Below are the code and all the weights of a small trained network. Each question names an input and a target symbol and asks about switching units off, where a switched-off unit gives its printed mean instead of its output.

import numpy as np


def w(rows, s, z=0):
    codes = np.array(rows[::2]) - 128.0
    scale = np.full(codes.shape[1], s)
    scale[-1] = z or s
    return codes * scale


def norm(h):
    return h / np.sqrt((h * h).mean(-1, keepdims=True) + 1e-5)


def f(y):
    return np.maximum(y, 0)


def softmax(a):
    e = np.exp(a - a.max(-1, keepdims=True))
    return e / e.sum(-1, keepdims=True)


def log_softmax(a):
    a = a - a.max(-1, keepdims=True)
    return a - np.log(np.exp(a).sum(-1, keepdims=True))


def net(x, mask):
    ids = ['γδζηθμξπτψ'.index(c) for c in x.split()]
    T = len(ids)
    res = E[ids] + P[:T]
    q, k, v = (norm(res) @ M[0].T for M in (Q, K, V))
    z = softmax(np.where(np.tri(T) > 0, q @ k.T / 2**0.5, -1e9)) @ v
    res = res + np.where(mask[0], z, O[0][:, -1]) @ O[0][:, :-1]
    y = f(norm(res) @ A[0][:, :-1].T + A[0][:, -1])
    res = res + np.where(mask[1:9], y, B[0][:, -1]) @ B[0][:, :-1]
    return log_softmax(norm(res)[-1] @ U[:, :-1].T + U[:, -1])


Q, K, V, O, A, B = {}, {}, {}, {}, {}, {}
E = w([
[155,136,155,144,72,176,73,163],'γ',
[88,150,96,129,73,187,124,170],'δ',
[103,94,85,40,106,125,150,174],'ζ',
[209,113,77,112,175,229,110,8],'η',
[134,55,184,106,158,109,122,107],'θ',
[157,150,110,124,24,183,149,215],'μ',
[161,82,62,140,98,154,154,176],'ξ',
[226,157,110,172,115,116,105,113],'π',
[144,168,102,72,204,135,80,141],'τ',
[72,149,109,86,92,60,137,102],'ψ',
],0.017)
P = w([
[157,37,39,170,128,81,164,101],'0',
[218,122,120,51,76,87,97,140],'1',
[184,192,116,149,47,162,38,119],'2',
[120,61,93,203,128,119,154,77],'3',
[188,161,181,2,95,91,120,106],'4',
[150,235,146,166,72,195,14,69],'5',
[94,94,134,197,140,129,160,54],'6',
[163,188,193,7,108,120,111,87],'7',
],0.009)
Q[0] = w([
[154,135,131,203,226,48,255,160],'head 1',
[228,190,159,23,92,90,90,106],'head 1',
],0.0091)
K[0] = w([
[254,119,41,171,90,40,129,180],'head 1',
[89,241,156,141,175,76,115,30],'head 1',
],0.0097)
V[0] = w([
[39,204,151,158,34,2,102,85],'head 1',
[185,184,102,114,245,136,95,248],'head 1',
],0.0054)
O[0] = w([
[254,199,83,121,172,26,119,176,5],'head 1',
[107,250,207,116,235,190,177,245,198],'head 1',
],0.0069,0.0016)
A[0] = w([
[254,137,219,92,118,231,129,105,177],'neuron 1',
[203,117,79,191,104,59,148,163,250],'neuron 2',
[149,128,145,76,158,153,4,93,244],'neuron 3',
[96,50,163,163,111,146,250,155,159],'neuron 4',
[196,193,143,100,41,120,145,178,253],'neuron 5',
[133,35,80,110,249,185,198,123,84],'neuron 6',
[60,139,59,152,254,95,132,40,199],'neuron 7',
[93,110,128,12,182,104,141,165,150],'neuron 8',
],0.0077,0.003)
B[0] = w([
[120,80,165,2,118,143,143,182,245],'neuron 1',
[65,204,136,124,136,90,178,87,202],'neuron 2',
[150,168,193,213,74,128,237,153,232],'neuron 3',
[131,197,175,59,195,164,200,135,178],'neuron 4',
[178,84,156,167,207,81,57,146,254],'neuron 5',
[118,134,121,205,193,77,28,115,179],'neuron 6',
[146,131,98,100,57,54,53,245,176],'neuron 7',
[219,131,86,207,82,136,156,161,199],'neuron 8',
],0.009,0.008)
U = w([
[90,139,119,186,169,144,141,91,255],'γ',
[113,158,112,255,113,134,80,159,149],'δ',
[195,64,84,204,146,154,108,93,100],'ζ',
[121,177,68,112,36,196,134,88,226],'η',
[121,80,167,206,55,114,174,110,55],'θ',
[79,117,107,56,68,75,84,139,101],'μ',
[120,84,49,82,149,113,136,147,156],'ξ',
[120,76,168,132,180,80,129,101,163],'π',
[126,205,146,105,158,176,174,182,51],'τ',
[185,190,106,138,121,70,137,53,148],'ψ',
],0.0095,0.0026)

Each question gives the input, a string of symbols that net reads in full, and the target symbol t.
The units are the heads (2 rows each of Q, K, V and O) and the neurons (one row each of A and B). Each row of codes is followed by its name. A weight is (code - 128) times the scale printed after its matrix; where a second scale follows, it is the last column's (O, A, B and U).
mask holds one flag per unit, heads first, then neurons. A switched-off unit (its flag False) gives its mean, the last column of its rows in O or B, instead of its output. The means were averaged over made-up inputs and are rounded, as every weight is.
A unit's drop is (log p(t) with every unit on - log p(t) with that unit switched off) / (log p(t) with every unit on - log p(t) with every unit switched off).
The circuit of an input: a set's keep is (log p(t) with only the set's units on - log p(t) with every unit switched off) / (log p(t) with every unit on - log p(t) with every unit switched off). Starting from all 9 units, units are removed one at a time, each time the one whose removal leaves the highest keep (on an exact tie, the one counted first), for as long as the keep stays at least 0.8.
units of the circuit, in order: the units of the circuit, biggest drop first
unit that matters most: the unit with the biggest drop
k most important neurons: the k neurons with the biggest drops, biggest first
drop when u is switched off: that unit's drop, to one decimal
input δ μ ζ ζ δ ζ, target δ: units of the circuit, in order : (neuron 1; neuron 4)
input ξ ψ ψ τ ζ θ π, target ψ: units of the circuit, in order : (neuron 2; neuron 3; head 1)
input θ τ η μ, target τ: 3 most important neurons : (neuron 4; neuron 3; neuron 8)
input τ τ π ζ τ τ ψ ξ, target ψ: units of the circuit, in order : (head 1; neuron 2)
input δ θ ζ θ γ, target θ: units of the circuit, in order : (head 1; neuron 3)
input μ η ψ τ ψ π ψ ζ, target ψ: units of the circuit, in order : (head 1; neuron 1)
input δ ψ ζ η η ζ, target η: units of the circuit, in order : (head 1; neuron 5)
input η π τ ζ ζ, target τ: units of the circuit, in order : (head 1)
input ψ ψ τ ξ ζ θ, target θ: units of the circuit, in order : (neuron 3; head 1)
input ζ η γ δ θ, target θ: 3 most important neurons : (neuron 3; neuron 8; neuron 5)
input μ δ ζ δ μ, target μ: 2 most important neurons : (neuron 3; neuron 8)
input μ ψ τ τ π γ, target τ: units of the circuit, in order : (head 1; neuron 1)
input γ μ ψ μ, target τ: 4 most important neurons : (neuron 4; neuron 3; neuron 2; neuron 8)
input ζ ψ τ ξ, target γ: unit that matters most : neuron 4
input δ μ ζ θ μ, target μ: drop when neuron 1 is switched off : 0.1
input μ π τ τ ζ δ ψ δ, target ψ: drop when head 1 is switched off : 1.0
input γ π ξ τ μ ζ ξ, target γ: drop when head 1 is switched off : 0.1
